Below are the code and all the weights of a small trained network. Each question names an input and a class and asks about switching units off, where a switched-off unit gives its printed mean instead of its output.

import numpy as np


def w(rows, s, z=0):
    codes = np.array(rows[::2]) - 128.0
    scale = np.full(codes.shape[1], s)
    scale[-1] = z or s
    return codes * scale


def f(y):
    return y / 2 * (1 + np.tanh(0.7978845608 * (y + 0.044715 * y**3)))


def log_softmax(a):
    a = a - a.max(-1, keepdims=True)
    return a - np.log(np.exp(a).sum(-1, keepdims=True))


def net(x, mask):
    res = np.array(x, float).reshape(1, 6) / 4 @ E
    y = f(res @ A[0][:, :-1].T + A[0][:, -1])
    res = res + np.where(mask, y, B[0][:, -1]) @ B[0][:, :-1]
    return log_softmax(res[-1] @ U[:, :-1].T + U[:, -1])


A, B = {}, {}
E = w([
[83,71,39,133,70,162,124,109,197,151,184,116],'x0',
[128,73,179,89,192,223,33,238,185,110,115,80],'x1',
[107,135,142,150,130,130,110,110,140,97,140,124],'x2',
[137,102,131,53,153,84,206,87,182,82,86,80],'x3',
[220,157,132,102,2,192,149,188,109,42,162,24],'x4',
[198,172,160,186,184,166,159,83,187,198,172,87],'x5',
],0.0097)
A[0] = w([
[166,185,176,202,144,148,209,66,189,215,154,100,90],'N0',
[93,60,15,126,38,158,131,99,225,158,212,123,87],'N1',
[122,190,115,219,60,165,54,182,17,223,214,188,86],'N2',
[146,96,125,38,139,58,254,67,209,77,95,73,66],'N3',
[220,218,125,128,9,164,164,196,118,44,165,44,5],'N4',
[240,227,143,206,168,180,195,119,193,157,183,56,98],'N5',
[199,236,250,109,145,89,121,136,45,89,56,155,76],'N6',
[64,113,81,112,50,95,148,176,45,11,57,180,92],'N7',
[162,200,66,168,61,50,220,22,57,117,182,196,30],'N8',
],0.0056,0.0026)
B[0] = w([
[107,76,132,71,85,102,133,123,88,149,197,159,201],'N0',
[196,92,4,237,136,44,152,141,83,109,100,83,225],'N1',
[139,115,161,104,59,225,172,23,144,92,47,119,214],'N2',
[111,166,200,116,82,197,185,70,135,120,83,80,209],'N3',
[73,246,156,146,157,47,111,137,192,204,76,219,247],'N4',
[77,70,149,83,63,119,105,158,70,144,194,142,213],'N5',
[177,121,67,219,176,89,118,118,31,129,124,18,197],'N6',
[61,54,176,87,73,127,139,159,73,183,229,129,212],'N7',
[177,139,99,83,254,201,90,217,235,77,156,127,243],'N8',
],0.0087,0.011)
U = w([
[83,85,151,71,82,111,126,144,70,156,246,143,91],'0',
[182,131,78,232,133,72,137,125,71,121,122,44,92],'1',
[57,195,141,149,166,56,130,96,177,216,77,234,244],'2',
[181,127,137,83,174,219,74,243,206,73,158,99,150],'3',
[137,141,167,98,56,210,171,34,126,92,62,96,6],'4',
],0.013,0.0026)

Each question gives the input, the list of numbers given to net, and the class t.
The units are the neurons (one row each of A and B). Each row of codes is followed by its name. A weight is (code - 128) times the scale printed after its matrix; where a second scale follows, it is the last column's (A, B and U).
mask holds one flag per neuron, in row order. A switched-off neuron (its flag False) gives its mean, the last column of its row in B, instead of its output. The means were averaged over made-up inputs and are rounded, as every weight is.
A unit's drop is (log p(t) with every unit on - log p(t) with that unit switched off) / (log p(t) with every unit on - log p(t) with every unit switched off).
The circuit of an input: a set's keep is (log p(t) with only the set's units on - log p(t) with every unit switched off) / (log p(t) with every unit on - log p(t) with every unit switched off). Starting from all 9 units, units are removed one at a time, each time the one whose removal leaves the highest keep (on an exact tie, the one counted first), for as long as the keep stays at least 0.8.
circuit, biggest first: the units of the circuit, biggest drop first
most important unit: the unit with the biggest drop
top k neurons: the k neurons with the biggest drops, biggest first
drop when u is switched off: that unit's drop, to one decimal
input [-8,3,-3,-3,5,-4], class 1: circuit, biggest first : (N6)
input [6,-2,5,-7,-2,-2], class 4: top 2 neurons : (N2 N6)
input [-5,-3,-2,-5,-4,0], class 1: top 2 neurons : (N4 N6)
input [2,-8,-7,8,4,2], class 3: top 2 neurons : (N8 N2)
input [6,6,4,0,-2,0], class 1: top 2 neurons : (N8 N1)
input [2,6,5,4,7,-8], class 0: top 2 neurons : (N7 N8)
input [-3,2,3,2,7,-5], class 2: top 2 neurons : (N4 N5)
input [7,-7,-7,-7,1,-3], class 1: top 2 neurons : (N1 N3)
input [3,5,-7,7,-6,-1], class 4: circuit, biggest first : (N4 N3)
input [1,-1,3,-3,1,0], class 4: top 4 neurons : (N4 N8 N6 N1)
input [5,-5,7,3,6,0], class 2: top 2 neurons : (N4 N6)
input [2,-3,-8,-7,5,8], class 0: top 2 neurons : (N5 N0)
input [3,-5,8,-7,-5,7], class 0: top 3 neurons : (N0 N4 N5)
input [2,-3,7,-2,-5,5], class 0: circuit, biggest first : (N4)
input [0,-2,-2,-4,2,4], class 0: top 2 neurons : (N5 N3)
input [-6,6,-1,5,6,-5], class 1: top 2 neurons : (N6 N8)
input [8,-3,-4,-1,-5,-8], class 0: top 3 neurons : (N7 N6 N4)
input [-3,-2,7,8,2,8], class 0: top 2 neurons : (N5 N0)
input [8,3,-8,-2,-8,-6], class 1: circuit, biggest first : (N1 N4)
input [1,-6,5,8,-5,-6], class 4: most important unit : N3
input [-4,-7,3,6,-2,3], class 3: drop when N2 is switched off : 0.1
input [4,1,6,-4,7,-2], class 2: drop when N4 is switched off : 0.8
input [5,-1,-3,0,8,4], class 2: drop when N0 is switched off : 0.0
input [-1,-8,-8,1,4,5], class 3: drop when N8 is switched off : 1.5
